Each row has a name. After each piece below comes the name of the row it's from, unless a question asks for something else. Each question is about the rows just above it.

[ 0.01  0.09 -0.01  6.47  8.03  0.22  7.96] : Maneg
[0.17 0.16 7.08 7.96 7.86 7.94 8.04] : dekud
[ 0.03 -0.12  0.04  0.17  5.16  0.17  7.80] : Vad
[7.94 0.17 7.86 7.08 7.96 0.16 8.05] : nerom
Put [8.05 7.94 0.17 7.86 7.08 7.96 0.16] back in order: which row is it?  nerom
Put [0.16 0.17 7.08 7.86 7.94 7.96 8.05] back in order: which row is it?  nerom
Give the next entry after [7.94 0.17 7.86 7.08 7.96].  [0.16]
Shared by dekud and Vad:  [0.17]
Put [ 7.96  0.01  0.09 -0.01  6.47  8.03  0.22] back in order: which row is it?  Maneg
Put [0.17 7.86 0.16 8.04 7.94 7.08 7.96] back in order: which row is it?  dekud

[ 0.38 -1.48 -2.28 -3.20 -5.23 -4.80 -5.13 -5.64] = gariv
[ 3.62 -4.79 -2.26 -5.84  1.15 -2.50 -2.87 -4.08] = zozo
[-0.47  0.07  0.26  0.41 -0.05 -0.04  0.46  0.29] = Sogig
[-0.48 -0.22 -0.07 -0.20 -0.17 -0.13  0.21  0.18] = Fopar
[ 2.77 -3.58 -4.79 -0.63 -3.34 -3.05 -3.09 -4.07] = tavo
[ 0.07 -0.04 -0.47  0.46  0.26 -0.05  0.42  0.29] = romug
[-6.24 -4.57 -3.23  3.96 -2.34 -2.54  2.40  0.14] = pada
[-5.84 -3.96 -2.87  3.62 -2.26 -2.50  1.15 -0.98] = Namud
[ 1.89 -0.19 -1.39  1.51 -1.15 -1.40 -4.10 -4.51] = farod
[-1.00 -5.60 -6.10 -2.72 -7.88 -8.07 -4.17 -5.55] = Pivu
Where do [ 3.62 -4.79 -2.26 -5.84  1.15 -2.50 -2.87 -4.08] appear?  zozo
Shared by tavo and zozo:  [-4.79]
[-5.84 -3.96 -2.87  3.62 -2.26 -2.50  1.15] is in which row?  Namud
[ 0.29  0.46 -0.04 -0.05  0.41  0.26  0.07 -0.47] is which row reordered?  Sogig

[-4.08  3.99  0.03  4.27 -0.29  3.83  3.33  3.42  3.32  0.62  0.47  0.33
  0.43  3.87  0.28 -4.45  2.43  0.74  2.63  4.10  3.87  0.13  0.22  3.78
  4.64  0.17  0.40 -3.94  3.46  1.66  0.28]  mimo
[-5.66  3.18  0.35  3.47 -0.73  2.94  2.66  2.88  3.10 -0.19 -0.62  0.02
  0.17 -2.37  0.46 -5.43  2.44  0.02  3.01  3.52  3.44  0.22  0.01  3.35
  3.76  0.10  0.14 -5.59  2.82  1.31  0.37]  bag
[ 1.09 -1.81  0.58 -1.53  2.39 -1.81 -0.70 -1.09  2.10  0.54  0.70  0.97
  1.78  1.27  1.10  1.35 -0.51 -0.01 -0.55 -1.92 -1.75  0.32  0.08 -2.13
 -2.53  0.71  0.33  1.04 -0.64  0.19  0.85]  nez
[-5.43  2.53  1.07  1.98 -2.47  1.87  1.64  1.46  1.14  0.65  2.00  0.72
  0.03  1.88  0.21 -5.34  1.87  0.27  1.83  2.44  2.26 -0.05  0.17  2.15
  2.22 -0.03  0.29 -5.71  1.39  2.45  1.33]  vepe
[-4.08  3.99  0.03 -3.56 -0.29  3.83  3.33  3.42  3.32  0.62  0.47  0.33
  0.43  3.87 -0.57 -4.45  2.43  0.74  2.63  4.10  3.87  0.13  0.22  3.78
  4.64  0.17  0.40 -3.94  3.46  1.66  0.28]  koze
[-5.66  3.18  0.35  3.47 -0.73  2.94  2.66  2.88  3.10 -0.19 -0.62  0.02
  0.17  2.64  0.46 -5.43  2.44  0.02  3.01  3.52  3.44  0.22  0.01  3.35
  3.76  0.10  0.14 -5.59  2.82  1.31  0.37]  mamil
[-6.70  2.24  0.21  1.84 -0.16  2.06  2.41  2.42  1.78  1.10  0.70  0.97
  0.54  2.10  1.27 -5.99  2.29  0.43  2.45  2.06  2.43  0.63  0.06  2.34
  2.23  0.32  0.42 -5.91  2.08  1.27  1.38]  buv
[ 5.80 -3.32 -0.45 -3.15  0.54 -3.30 -3.37 -3.14 -3.15 -0.69 -0.67 -0.80
 -0.42 -3.08 -0.80  5.72 -2.22 -0.17 -2.62 -3.19 -3.55 -0.12 -0.39 -3.15
 -2.90  0.20 -0.67  6.17 -3.12 -1.68 -0.75]  Rano
[-5.67  1.73  0.80  1.69  0.22  1.36  2.34  1.91  2.00 -0.84 -0.37 -0.99
 -0.68  2.00 -1.10 -5.23  2.00 -0.10  2.57  1.54  2.09 -0.71 -0.05  1.81
  1.21 -0.25 -0.39 -6.05  2.22 -0.64 -1.25]  Sarev
[ 0.46  0.17  3.44  2.88  2.44 -5.66  0.22  0.01 -0.73  2.94  2.66  3.10
  3.52  0.37 -0.62  3.35  3.76  0.10 -5.59  0.02 -5.43  1.31  2.64  3.18
  3.47 -0.19  3.01  0.35  2.83  0.02  0.14]  Til
Put [ 0.37  1.31  2.82 -5.59  0.14  0.10  3.76  3.35  0.01  0.22  3.44  3.52
  3.01  0.02  2.44 -5.43  0.46  2.64  0.17  0.02 -0.62 -0.19  3.10  2.88
  2.66  2.94 -0.73  3.47  0.35  3.18 -5.66] back in order: which row is it?  mamil
Where do [-5.66  3.18  0.35  3.47 -0.73  2.94  2.66  2.88  3.10 -0.19 -0.62  0.02
  0.17 -2.37  0.46 -5.43  2.44  0.02  3.01  3.52  3.44  0.22  0.01  3.35
  3.76  0.10  0.14 -5.59  2.82  1.31  0.37] appear?  bag
[-5.66 -5.59 -5.43 -0.73 -0.62 -0.19  0.01  0.02  0.02  0.10  0.14  0.17
  0.22  0.35  0.37  0.46  1.31  2.44  2.64  2.66  2.82  2.88  2.94  3.01
  3.10  3.18  3.35  3.44  3.47  3.52  3.76] is which row reordered?  mamil
Which row holds [1.78 1.10 0.70 0.97 0.54 2.10 1.27]?  buv

[-1.99  1.63  1.19  1.65  1.61 -1.94  1.68  1.88 -1.77  1.53 -1.88 -1.65
 -1.66  1.73  1.71] -> Bele
[ 2.12  2.28  3.06  2.26 -6.15  1.81  1.48  1.72  2.12  1.91  2.18  1.99
  3.51  1.74  2.12] -> lefiz
[-1.99  1.62  1.19  1.48  1.61 -1.94  1.68  1.88 -1.77  1.53 -1.88 -1.65
 -1.66  1.73  1.71] -> kero
[-1.99  1.63  1.19  2.26  1.91  2.12  2.12 -6.15  1.61  1.99  1.72  3.06
  3.00  1.74  2.09] -> lozo
asked: [ 1.48  1.61 -1.94]  kero
asked: [-1.99  1.63  1.19  2.26  1.91  2.12  2.12 -6.15  1.61  1.99  1.72  3.06]  lozo
asked: [-1.99  1.62  1.19  1.48  1.61 -1.94  1.68  1.88 -1.77  1.53 -1.88 -1.65
 -1.66  1.73  1.71]  kero
asked: [-1.99  1.63  1.19  1.65  1.61 -1.94  1.68  1.88 -1.77  1.53 -1.88 -1.65
 -1.66  1.73  1.71]  Bele

[ 1.21 -3.59 -3.44  2.10 -3.97 -2.16 -0.40] = nudum
[-4.99  1.38  0.59  2.72  4.12  2.11  2.04] = Neme
[-6.25 -0.43 -1.43  0.75  3.15  5.68  2.17] = foli
[-5.58  1.06  0.03  2.10  4.02  5.45  1.81] = dezuv
[ 6.10  2.29  3.17  1.35 -1.71 -5.15 -2.07] = Tevat
[ 5.68  3.11  3.72  2.48 -0.66 -4.32 -1.87] = sedi
[ 3.23  4.09  4.46  4.43  1.76 -1.88 -1.08] = fumu
[-3.64  2.51  1.35  3.61  4.41  3.99  1.36] = bozi
Shared by dezuv and nudum:  [2.10]
The one value in Tevat and bozi:  [1.35]

